Below are the code and all the weights of a small trained network. Each question names an input and a class and asks about switching units off, where a switched-off unit gives its printed mean instead of its output.

import numpy as np


def w(rows, s, z=0):
    codes = np.array(rows[::2]) - 128.0
    scale = np.full(codes.shape[1], s)
    scale[-1] = z or s
    return codes * scale


def norm(h):
    return h / np.sqrt((h * h).mean(-1, keepdims=True) + 1e-5)


def f(y):
    return np.maximum(y, 0)


def log_softmax(a):
    a = a - a.max(-1, keepdims=True)
    return a - np.log(np.exp(a).sum(-1, keepdims=True))


def net(x, mask):
    res = np.array(x, float).reshape(1, 8) / 4 @ E
    u = 0
    for l in range(2):
        y = f(norm(res) @ A[l][:, :-1].T + A[l][:, -1])
        res = res + np.where(mask[u : u + 14], y, B[l][:, -1]) @ B[l][:, :-1]
        u += 14
    return log_softmax(norm(res)[-1] @ U[:, :-1].T + U[:, -1])


A, B = {}, {}
E = w([
[205,72,59,128,140,183,141,207,79,130,94,45],'x0',
[97,203,47,46,71,121,147,148,103,123,114,152],'x1',
[241,194,145,62,227,110,109,123,136,197,140,157],'x2',
[111,180,95,174,176,102,87,123,88,85,132,105],'x3',
[120,157,105,164,115,161,123,176,162,174,212,116],'x4',
[52,91,85,109,220,161,145,108,139,166,106,134],'x5',
[134,134,110,186,117,117,173,80,81,196,100,137],'x6',
[139,117,87,95,97,69,103,54,197,153,140,2],'x7',
],0.0099)
A[0] = w([
[129,41,208,216,204,105,109,140,169,97,177,106,7],'L0N0',
[117,174,87,93,118,159,120,122,147,120,98,135,28],'L0N1',
[84,187,111,174,165,120,62,106,84,76,146,96,58],'L0N2',
[169,148,173,130,79,131,104,153,139,112,138,113,115],'L0N3',
[25,88,76,109,231,200,134,97,150,190,112,127,2],'L0N4',
[83,159,138,143,122,122,115,104,166,148,192,176,13],'L0N5',
[179,161,133,213,58,101,193,84,76,180,103,134,122],'L0N6',
[101,125,162,162,121,195,162,171,92,91,128,178,26],'L0N7',
[99,169,118,168,145,164,139,162,171,178,203,125,51],'L0N8',
[142,173,98,208,83,174,125,178,167,176,247,115,46],'L0N9',
[131,49,187,65,59,170,193,151,184,187,161,166,37],'L0N10',
[118,185,105,185,184,112,72,152,76,94,159,101,76],'L0N11',
[133,104,172,60,113,132,32,203,183,31,163,125,40],'L0N12',
[168,85,161,108,119,41,134,81,75,50,17,151,49],'L0N13',
],0.011,0.0078)
B[0] = w([
[171,98,143,161,100,107,174,84,75,162,180,132,245],'L0N0',
[152,119,143,109,89,130,170,114,110,171,147,147,146],'L0N1',
[167,96,106,146,87,114,161,121,184,123,64,170,205],'L0N2',
[146,153,129,153,138,133,60,145,116,98,140,133,193],'L0N3',
[161,120,146,117,77,131,7,138,121,91,138,153,242],'L0N4',
[133,135,166,117,140,150,144,89,95,90,87,124,178],'L0N5',
[108,108,82,119,158,189,58,85,147,126,154,158,254],'L0N6',
[100,181,149,180,156,151,123,197,123,157,138,156,207],'L0N7',
[91,97,131,76,163,80,134,126,118,118,95,128,191],'L0N8',
[85,59,163,53,158,63,109,153,88,94,78,124,226],'L0N9',
[179,124,82,168,108,95,151,114,165,93,49,166,218],'L0N10',
[168,115,103,134,104,127,153,132,174,127,78,163,216],'L0N11',
[82,101,62,143,172,182,92,52,124,167,133,159,231],'L0N12',
[90,73,153,81,151,77,118,178,115,120,112,131,242],'L0N13',
],0.014,0.0055)
A[1] = w([
[85,143,210,104,171,111,133,124,165,70,134,73,84],'L1N0',
[43,163,209,169,96,65,107,66,166,121,134,190,95],'L1N1',
[32,53,142,206,20,157,147,137,118,48,116,115,76],'L1N2',
[27,105,125,182,107,175,174,123,146,95,116,85,42],'L1N3',
[69,214,227,131,87,123,155,52,154,102,158,150,1],'L1N4',
[176,77,72,177,106,206,124,234,67,130,123,29,65],'L1N5',
[131,75,98,91,176,181,156,138,129,122,93,96,114],'L1N6',
[65,190,45,47,94,122,152,153,105,118,138,142,63],'L1N7',
[106,125,144,129,119,102,135,82,162,143,150,17,93],'L1N8',
[181,189,174,116,170,161,137,167,95,162,117,183,107],'L1N9',
[137,123,88,89,84,54,113,60,207,150,125,6,51],'L1N10',
[86,203,76,68,56,138,141,149,120,102,99,161,116],'L1N11',
[203,149,163,86,232,118,139,91,165,148,97,130,138],'L1N12',
[119,120,120,130,94,112,46,91,142,110,150,75,83],'L1N13',
],0.011,0.0065)
B[1] = w([
[113,119,123,130,141,118,148,159,69,122,144,80,141],'L1N0',
[184,114,73,47,151,239,186,145,99,59,76,4,254],'L1N1',
[150,254,98,67,104,21,90,144,183,221,203,101,250],'L1N2',
[107,158,81,70,130,103,165,136,181,228,178,120,156],'L1N3',
[186,163,122,100,239,177,168,156,127,50,90,59,160],'L1N4',
[148,165,154,25,156,189,198,27,146,46,74,66,187],'L1N5',
[81,154,117,141,155,98,166,66,142,73,134,133,192],'L1N6',
[186,12,191,181,173,129,171,80,66,217,171,123,175],'L1N7',
[112,155,138,151,119,196,205,216,52,160,136,189,159],'L1N8',
[35,188,184,179,88,129,126,150,198,138,133,76,212],'L1N9',
[58,169,214,240,172,170,172,229,104,113,88,253,218],'L1N10',
[201,30,183,252,112,102,116,104,93,127,187,60,202],'L1N11',
[66,173,44,116,13,77,148,158,145,168,188,79,249],'L1N12',
[109,162,189,146,146,190,96,167,120,132,129,206,201],'L1N13',
],0.0088,0.0082)
U = w([
[44,197,210,211,168,178,190,240,108,129,100,190,139],'0',
[52,24,153,38,172,14,128,176,86,110,90,124,164],'1',
[164,156,118,57,174,198,212,83,139,47,86,42,168],'2',
[122,229,99,103,89,40,121,156,186,197,228,87,158],'3',
[213,23,187,225,112,115,175,86,64,162,219,101,24],'4',
[184,104,50,198,71,83,160,136,228,94,5,191,3],'5',
[41,88,38,143,180,211,76,34,130,158,155,189,120],'6',
[176,139,183,122,101,147,3,158,126,74,136,147,243],'7',
],0.013,0.0016)

Each question gives the input, the list of numbers given to net, and the class t.
The units are the neurons (one row each of A and B). Each row of codes is followed by its name. A weight is (code - 128) times the scale printed after its matrix; where a second scale follows, it is the last column's (A, B and U).
mask holds one flag per neuron, layer by layer. A switched-off neuron (its flag False) gives its mean, the last column of its row in B, instead of its output. The means were averaged over made-up inputs and are rounded, as every weight is.
A unit's drop is (log p(t) with every unit on - log p(t) with that unit switched off) / (log p(t) with every unit on - log p(t) with every unit switched off).
The circuit of an input: a set's keep is (log p(t) with only the set's units on - log p(t) with every unit switched off) / (log p(t) with every unit on - log p(t) with every unit switched off). Starting from the 12 units with the biggest drops (on a tie, the unit counted first), units are removed one at a time, each time the one whose removal leaves the highest keep (on an exact tie, the one counted first), for as long as the keep stays at least 0.8.
units of the circuit, in order: the units of the circuit, biggest drop first
top k neurons: the k neurons with the biggest drops, biggest first
k most important neurons of layer l: the k neurons of layer l with the biggest drops, biggest first
input [-7,-3,2,-5,-7,-6,0,6], class 1: units of the circuit, in order	(L0N13)
input [-5,-5,-7,1,-5,-4,8,-1], class 6: top 2 neurons	(L0N6 L1N12)
input [-2,-1,-7,-1,-6,2,4,5], class 3: 2 most important neurons of layer 0	(L0N9 L0N8)
input [0,6,8,-3,8,7,3,5], class 1: units of the circuit, in order	(L0N8 L0N9)
input [3,3,-7,-7,-5,5,-7,-6], class 3: top 2 neurons	(L1N2 L1N3)
input [-3,8,-5,7,-3,8,-1,-2], class 4: top 2 neurons	(L1N11 L1N7)
input [7,-6,0,-8,-5,-8,0,-8], class 0: top 3 neurons	(L0N7 L0N4 L1N9)
input [0,-6,1,-5,7,-6,-4,-6], class 1: top 3 neurons	(L0N9 L0N8 L1N10)
input [8,-7,7,0,-7,-4,-2,-2], class 2: top 3 neurons	(L1N5 L0N9 L1N2)
input [4,2,2,4,-1,-8,-8,-6], class 6: 2 most important neurons of layer 0	(L0N12 L0N4)
input [3,-7,8,2,-3,8,-7,7], class 3: top 2 neurons	(L1N12 L0N6)
input [3,6,5,-3,3,3,8,6], class 6: top 2 neurons	(L0N6 L1N2)
input [-4,-7,-1,8,0,-4,-7,6], class 5: top 3 neurons	(L0N2 L0N11 L1N11)
input [4,-8,-5,4,-8,-8,-3,2], class 1: top 2 neurons	(L0N13 L1N11)
input [-7,-5,-1,3,3,3,-6,4], class 2: top 2 neurons	(L1N1 L0N5)
input [8,5,7,-2,4,-6,-8,-4], class 2: 2 most important neurons of layer 0	(L0N4 L0N6)
input [-8,-8,3,8,-4,8,5,6], class 2: 2 most important neurons of layer 0	(L0N6 L0N12)
input [7,4,-6,-3,4,-8,8,-3], class 6: top 2 neurons	(L0N6 L1N1)
input [-7,-7,5,-7,1,2,-6,-1], class 2: 2 most important neurons of layer 1	(L1N1 L1N11)
input [-2,-4,-3,-3,1,-7,2,5], class 7: top neuron	(L0N3)
input [8,-3,5,3,6,-3,2,1], class 2: most important neuron of layer 0	(L0N13)
input [8,3,-7,3,3,-3,7,1], class 2: 2 most important neurons of layer 1	(L1N5 L1N12)
input [6,4,-8,4,8,3,-8,2], class 1: 2 most important neurons of layer 1	(L1N12 L1N7)
input [-4,-8,-2,-7,5,2,6,8], class 0: 2 most important neurons of layer 1	(L1N10 L1N8)
input [-7,1,-3,-8,-2,-6,-1,6], class 5: 2 most important neurons of layer 0	(L0N10 L0N7)
